Here is a tiny trained network, its code and every weight. The questions are about switching its units off for an input and a target symbol, where a switched-off unit gives its printed mean instead of its output.

import numpy as np


def w(rows, s, z=0):
    codes = np.array(rows[::2]) - 128.0
    scale = np.full(codes.shape[1], s)
    scale[-1] = z or s
    return codes * scale


def norm(h):
    return h / np.sqrt((h * h).mean(-1, keepdims=True) + 1e-5)


def softmax(a):
    e = np.exp(a - a.max(-1, keepdims=True))
    return e / e.sum(-1, keepdims=True)


def log_softmax(a):
    a = a - a.max(-1, keepdims=True)
    return a - np.log(np.exp(a).sum(-1, keepdims=True))


def net(x, mask):
    ids = ['ΓΞΠΣΨΩαβδεηλμτ'.index(c) for c in x.split()]
    T = len(ids)
    res = E[ids] + P[:T]
    u = 0
    for l in range(2):
        r = norm(res)
        for j in range(3):
            rows = slice(3 * j, 3 * j + 3)
            q, k, v = (r @ M[l][rows].T for M in (Q, K, V))
            z = softmax(np.where(np.tri(T) > 0, q @ k.T / 3**0.5, -1e9)) @ v
            o = O[l][rows]
            res = res + np.where(mask[u + j], z, o[:, -1]) @ o[:, :-1]
        u += 3
    return log_softmax(norm(res)[-1] @ U[:, :-1].T + U[:, -1])


Q, K, V, O = {}, {}, {}, {}
E = w([
[115,118,126,170,154,108,115],'Γ',
[116,122,135,177,155,123,111],'Ξ',
[192,140,73,148,154,5,99],'Π',
[106,127,138,185,147,121,115],'Σ',
[95,135,66,181,128,141,50],'Ψ',
[178,200,157,132,72,83,45],'Ω',
[104,134,151,166,160,127,105],'α',
[90,126,171,153,138,104,106],'β',
[120,133,131,77,97,138,45],'δ',
[104,110,179,152,120,115,93],'ε',
[167,169,132,175,56,171,152],'η',
[235,121,156,150,193,122,120],'λ',
[87,181,141,131,119,93,164],'μ',
[133,184,97,98,153,173,139],'τ',
],0.015)
P = w([
[174,217,146,184,123,61,2],'0',
[159,193,135,185,134,75,36],'1',
[150,182,136,177,135,87,53],'2',
[136,166,131,179,143,96,74],'3',
[130,157,134,173,144,105,87],'4',
[122,148,133,169,146,113,100],'5',
[115,139,134,163,149,122,113],'6',
[107,132,135,156,150,131,125],'7',
[101,122,134,152,149,141,133],'8',
[92,117,134,144,153,149,145],'9',
[82,106,136,138,155,163,152],'10',
[78,100,132,128,151,169,163],'11',
[63,92,129,122,154,182,171],'12',
],0.0099)
Q[0] = w([
[144,105,135,166,187,127,161],'L0H1',
[185,135,129,62,106,79,173],'L0H1',
[134,118,128,101,95,133,125],'L0H1',
[91,185,80,23,92,162,209],'L0H2',
[119,94,172,123,163,120,4],'L0H2',
[130,98,106,105,175,64,153],'L0H2',
[106,180,252,68,77,113,129],'L0H3',
[212,71,125,112,115,82,122],'L0H3',
[79,80,178,131,196,140,31],'L0H3',
],0.03)
K[0] = w([
[119,145,158,156,193,130,197],'L0H1',
[185,183,132,170,167,63,38],'L0H1',
[128,119,127,129,90,118,100],'L0H1',
[59,64,49,74,125,201,200],'L0H2',
[217,132,121,158,152,29,91],'L0H2',
[64,187,122,90,115,122,52],'L0H2',
[133,160,195,118,14,63,146],'L0H3',
[252,79,126,135,183,86,94],'L0H3',
[43,73,217,77,171,139,56],'L0H3',
],0.028)
V[0] = w([
[132,75,131,141,133,131,125],'L0H1',
[129,202,158,97,93,126,94],'L0H1',
[130,108,145,127,133,152,126],'L0H1',
[132,116,124,147,132,132,142],'L0H2',
[136,125,129,119,113,129,115],'L0H2',
[128,134,116,122,136,157,99],'L0H2',
[115,255,189,67,174,107,163],'L0H3',
[173,139,213,72,90,83,215],'L0H3',
[185,119,72,130,122,158,217],'L0H3',
],0.0059)
O[0] = w([
[133,95,112,100,126,115,177,101],'L0H1',
[155,152,148,119,81,136,39,170],'L0H1',
[132,104,102,120,137,112,148,118],'L0H1',
[130,112,132,126,119,134,133,118],'L0H2',
[106,147,141,130,141,112,134,131],'L0H2',
[133,139,148,139,144,122,109,142],'L0H2',
[162,227,177,34,135,77,200,163],'L0H3',
[236,93,204,90,32,66,252,15],'L0H3',
[232,92,47,81,1,133,254,2],'L0H3',
],0.0032,0.0057)
Q[1] = w([
[190,164,45,108,74,222,59],'L1H1',
[95,220,26,24,29,163,116],'L1H1',
[57,62,88,168,153,65,134],'L1H1',
[111,43,197,236,158,43,174],'L1H2',
[114,79,191,138,245,82,130],'L1H2',
[138,217,184,189,94,143,142],'L1H2',
[114,96,252,147,110,51,128],'L1H3',
[186,224,165,42,38,227,73],'L1H3',
[89,127,137,86,200,82,82],'L1H3',
],0.023)
K[1] = w([
[166,153,53,110,113,88,43],'L1H1',
[97,129,95,159,99,5,82],'L1H1',
[102,56,141,138,138,178,136],'L1H1',
[97,120,171,145,143,226,225],'L1H2',
[69,87,141,71,169,155,183],'L1H2',
[144,162,88,104,111,110,147],'L1H2',
[91,110,208,132,51,130,87],'L1H3',
[252,88,108,87,149,42,155],'L1H3',
[73,63,146,61,161,132,90],'L1H3',
],0.026)
V[1] = w([
[49,123,111,170,35,154,98],'L1H1',
[78,246,153,113,130,31,203],'L1H1',
[104,75,91,87,175,50,84],'L1H1',
[119,248,124,102,142,102,198],'L1H2',
[113,160,34,91,154,229,102],'L1H2',
[209,71,181,129,188,192,95],'L1H2',
[170,206,99,65,244,198,138],'L1H3',
[191,2,148,71,166,146,35],'L1H3',
[31,161,92,21,136,66,113],'L1H3',
],0.028)
O[1] = w([
[27,113,108,118,130,167,164,123],'L1H1',
[106,174,179,73,98,22,204,255],'L1H1',
[145,106,68,96,58,135,127,176],'L1H1',
[55,133,84,142,96,134,48,232],'L1H2',
[88,172,161,104,84,42,150,147],'L1H2',
[183,108,146,117,142,66,138,109],'L1H2',
[160,231,91,96,191,203,133,203],'L1H3',
[89,146,253,75,93,201,132,158],'L1H3',
[144,105,94,75,195,87,54,131],'L1H3',
],0.02,0.01)
U = w([
[87,134,207,191,249,119,147,126],'Γ',
[221,143,193,203,165,117,83,252],'Ξ',
[170,130,78,61,7,142,109,52],'Π',
[115,17,218,128,88,141,146,145],'Σ',
[110,34,91,73,195,47,121,86],'Ψ',
[71,189,159,166,102,43,71,200],'Ω',
[119,119,112,119,139,149,160,102],'α',
[128,114,105,146,134,133,180,132],'β',
[114,138,188,3,166,178,68,12],'δ',
[151,129,106,125,104,131,154,132],'ε',
[123,114,78,254,100,97,202,185],'η',
[143,214,172,146,75,214,201,138],'λ',
[78,119,84,189,120,187,15,151],'μ',
[140,247,50,79,214,130,160,23],'τ',
],0.0087,0.0036)

Each question gives the input, a string of symbols that net reads in full, and the target symbol t.
The units are the heads (3 rows each of Q, K, V and O). Each row of codes is followed by its name. A weight is (code - 128) times the scale printed after its matrix; where a second scale follows, it is the last column's (O and U).
mask holds one flag per head, layer by layer. A switched-off head (its flag False) gives its mean, the last column of its rows in O, instead of its output. The means were averaged over made-up inputs and are rounded, as every weight is.
A unit's drop is (log p(t) with every unit on - log p(t) with that unit switched off) / (log p(t) with every unit on - log p(t) with every unit switched off).
The circuit of an input: a set's keep is (log p(t) with only the set's units on - log p(t) with every unit switched off) / (log p(t) with every unit on - log p(t) with every unit switched off). Starting from all 6 units, units are removed one at a time, each time the one whose removal leaves the highest keep (on an exact tie, the one counted first), for as long as the keep stays at least 0.8.
circuit, biggest first: the units of the circuit, biggest drop first
unit that matters most: the unit with the biggest drop
which heads matter: for each layer, one digit per head in row order, 1 if its drop is at least 0.15 and else 0, layers parted by /
input β μ Γ β δ Σ Π λ Ξ β, target Ξ: which heads matter	001 / 100
input μ β λ Ξ Ω η μ Ω, target λ: which heads matter	000 / 001
input β μ β Π τ μ λ ε Ξ, target Ξ: unit that matters most	L0H3
input λ Ξ Γ Ξ β α, target Ψ: which heads matter	000 / 011
input Ω τ Γ λ μ λ η τ η Ξ λ Ξ α, target Ξ: circuit, biggest first	[L0H3 L1H1]
input Ω τ Σ Σ α, target τ: circuit, biggest first	[L0H1 L1H3 L1H2 L1H1]
input Π Γ Σ μ Γ α, target μ: circuit, biggest first	[L1H2 L0H3]
input Ω μ Ω μ Ω Ξ μ λ τ μ μ Σ ε, target μ: circuit, biggest first	[L0H3 L1H2]
input Ω η λ Ω η α Γ η Π, target Γ: which heads matter	000 / 100
input Σ Σ Σ Ξ ε Σ Γ β δ η α ε Ω, target Ψ: which heads matter	001 / 001
input μ Ξ Ξ β β α τ λ τ η Σ Γ Σ, target η: which heads matter	100 / 111
input Ξ μ λ Ξ λ α Σ, target Ξ: which heads matter	000 / 100
input Σ Ξ Ψ Ξ α Ξ, target τ: which heads matter	001 / 111
input ε β δ β τ Ψ τ τ λ μ β β Σ, target Ψ: which heads matter	100 / 011
input μ Ψ Σ ε μ η, target η: which heads matter	001 / 001
input ε λ Ω τ α Ξ β Γ η τ η Ψ, target μ: which heads matter	001 / 100
input α Γ δ λ Γ ε Σ Σ Ω Ξ ε, target Σ: circuit, biggest first	[L1H3]
input α η η Ξ β τ β Ξ α β Σ Ξ, target Ψ: circuit, biggest first	[L1H3 L1H2 L1H1]
input η Ξ Π β Ψ Ξ, target Ψ: circuit, biggest first	[L1H3 L1H2]
input η τ Ψ τ Ξ Π η β, target Γ: circuit, biggest first	[L1H1]
input Γ δ Σ τ Γ Π Π Ψ α α Π, target τ: circuit, biggest first	[L1H3 L1H2 L1H1]
